Below are the code and all the weights of a small trained network. Each question names an input and a class and asks about switching units off, where a switched-off unit gives its printed mean instead of its output.

import numpy as np


def w(rows, s, z=0):
    codes = np.array(rows[::2]) - 128.0
    scale = np.full(codes.shape[1], s)
    scale[-1] = z or s
    return codes * scale


def f(y):
    return np.maximum(y, 0)


def log_softmax(a):
    a = a - a.max(-1, keepdims=True)
    return a - np.log(np.exp(a).sum(-1, keepdims=True))


def net(x, mask):
    res = np.array(x, float).reshape(1, 5) / 4 @ E
    y = f(res @ A[0][:, :-1].T + A[0][:, -1])
    res = res + np.where(mask, y, B[0][:, -1]) @ B[0][:, :-1]
    return log_softmax(res[-1] @ U[:, :-1].T + U[:, -1])


A, B = {}, {}
E = w([
[115,126,151,197,81,132,128,172,149,220],'x0',
[248,185,120,73,76,183,177,197,84,157],'x1',
[163,182,118,189,122,138,116,79,94,145],'x2',
[104,219,45,153,137,61,225,162,93,10],'x3',
[145,169,171,118,24,137,52,137,216,85],'x4',
],0.011)
A[0] = w([
[72,69,196,204,88,147,76,153,143,201,228],'neuron 0',
[96,174,105,109,102,111,209,168,133,75,222],'neuron 1',
[62,103,133,84,241,140,140,127,111,89,234],'neuron 2',
[145,254,65,94,143,129,111,152,57,97,143],'neuron 3',
[99,125,171,96,155,153,66,116,103,131,129],'neuron 4',
[114,153,134,145,60,102,14,86,228,145,192],'neuron 5',
[60,112,182,139,158,121,106,47,156,124,255],'neuron 6',
],0.0092,0.002)
B[0] = w([
[134,166,150,100,209,86,124,184,183,162,250],'neuron 0',
[175,195,66,41,39,94,158,187,135,72,231],'neuron 1',
[243,64,167,214,197,104,164,202,100,87,228],'neuron 2',
[102,235,50,78,74,126,81,20,82,112,237],'neuron 3',
[141,165,4,146,126,134,142,102,179,80,173],'neuron 4',
[95,142,139,2,218,52,173,60,150,30,237],'neuron 5',
[131,72,70,207,188,136,62,81,168,186,221],'neuron 6',
],0.0085,0.013)
U = w([
[163,150,77,79,29,116,110,160,96,61,238],'0',
[174,9,121,185,145,127,118,143,85,114,76],'1',
[67,86,184,133,105,123,118,101,70,113,3],'2',
[99,136,117,133,140,150,150,163,163,254,92],'3',
[152,143,224,108,163,102,147,176,127,106,142],'4',
[75,87,85,124,121,95,96,46,233,34,38],'5',
[142,160,122,200,94,159,177,82,47,135,75],'6',
],0.0096,0.0033)

Each question gives the input, the list of numbers given to net, and the class t.
The units are the neurons (one row each of A and B). Each row of codes is followed by its name. A weight is (code - 128) times the scale printed after its matrix; where a second scale follows, it is the last column's (A, B and U).
mask holds one flag per neuron, in row order. A switched-off neuron (its flag False) gives its mean, the last column of its row in B, instead of its output. The means were averaged over made-up inputs and are rounded, as every weight is.
A unit's drop is (log p(t) with every unit on - log p(t) with that unit switched off) / (log p(t) with every unit on - log p(t) with every unit switched off).
The circuit of an input: a set's keep is (log p(t) with only the set's units on - log p(t) with every unit switched off) / (log p(t) with every unit on - log p(t) with every unit switched off). Starting from all 7 units, units are removed one at a time, each time the one whose removal leaves the highest keep (on an exact tie, the one counted first), for as long as the keep stays at least 0.8.
units of the circuit, in order: the units of the circuit, biggest drop first
unit that matters most: the unit with the biggest drop
top k neurons: the k neurons with the biggest drops, biggest first
drop when u is switched off: that unit's drop, to one decimal
input [-5,-7,-4,4,-2], class 1: unit that matters most : neuron 2
input [4,7,5,-7,1], class 4: top 3 neurons : neuron 6; neuron 5; neuron 3
input [6,7,2,0,-7], class 6: units of the circuit, in order : neuron 0; neuron 1
input [-2,4,-3,-8,-4], class 3: units of the circuit, in order : neuron 5; neuron 2
input [8,1,1,-4,3], class 4: top 3 neurons : neuron 5; neuron 0; neuron 3
input [-6,3,8,0,-3], class 6: top 3 neurons : neuron 1; neuron 5; neuron 0
input [-7,-3,7,1,-3], class 6: top 3 neurons : neuron 5; neuron 3; neuron 0
input [-7,7,-3,-5,7], class 5: units of the circuit, in order : neuron 1; neuron 5
input [4,5,3,0,-6], class 6: units of the circuit, in order : neuron 1; neuron 0
input [1,-3,-8,3,3], class 0: top 3 neurons : neuron 1; neuron 0; neuron 4
input [-2,2,-3,-7,-3], class 3: top 3 neurons : neuron 5; neuron 0; neuron 2
input [1,7,4,-3,-7], class 6: top 2 neurons : neuron 1; neuron 0
input [-1,-2,0,-8,-5], class 3: top 3 neurons : neuron 0; neuron 5; neuron 4
input [4,-6,6,6,-3], class 6: units of the circuit, in order : neuron 5
input [0,4,1,-2,-8], class 1: top 3 neurons : neuron 1; neuron 3; neuron 0
input [-3,-3,1,5,-7], class 0: top 3 neurons : neuron 1; neuron 3; neuron 6
input [5,-2,-4,-5,-2], class 3: top 2 neurons : neuron 0; neuron 3
input [-6,0,-2,-4,0], class 1: top 2 neurons : neuron 3; neuron 5
input [-3,4,-5,-8,7], class 5: drop when neuron 4 is switched off : 0.2
input [-4,-5,-4,-8,-7], class 1: units of the circuit, in order : neuron 2
input [1,0,-4,-6,-4], class 3: drop when neuron 5 is switched off : 0.3
input [-8,-3,-7,8,-6], class 0: drop when neuron 1 is switched off : 0.6
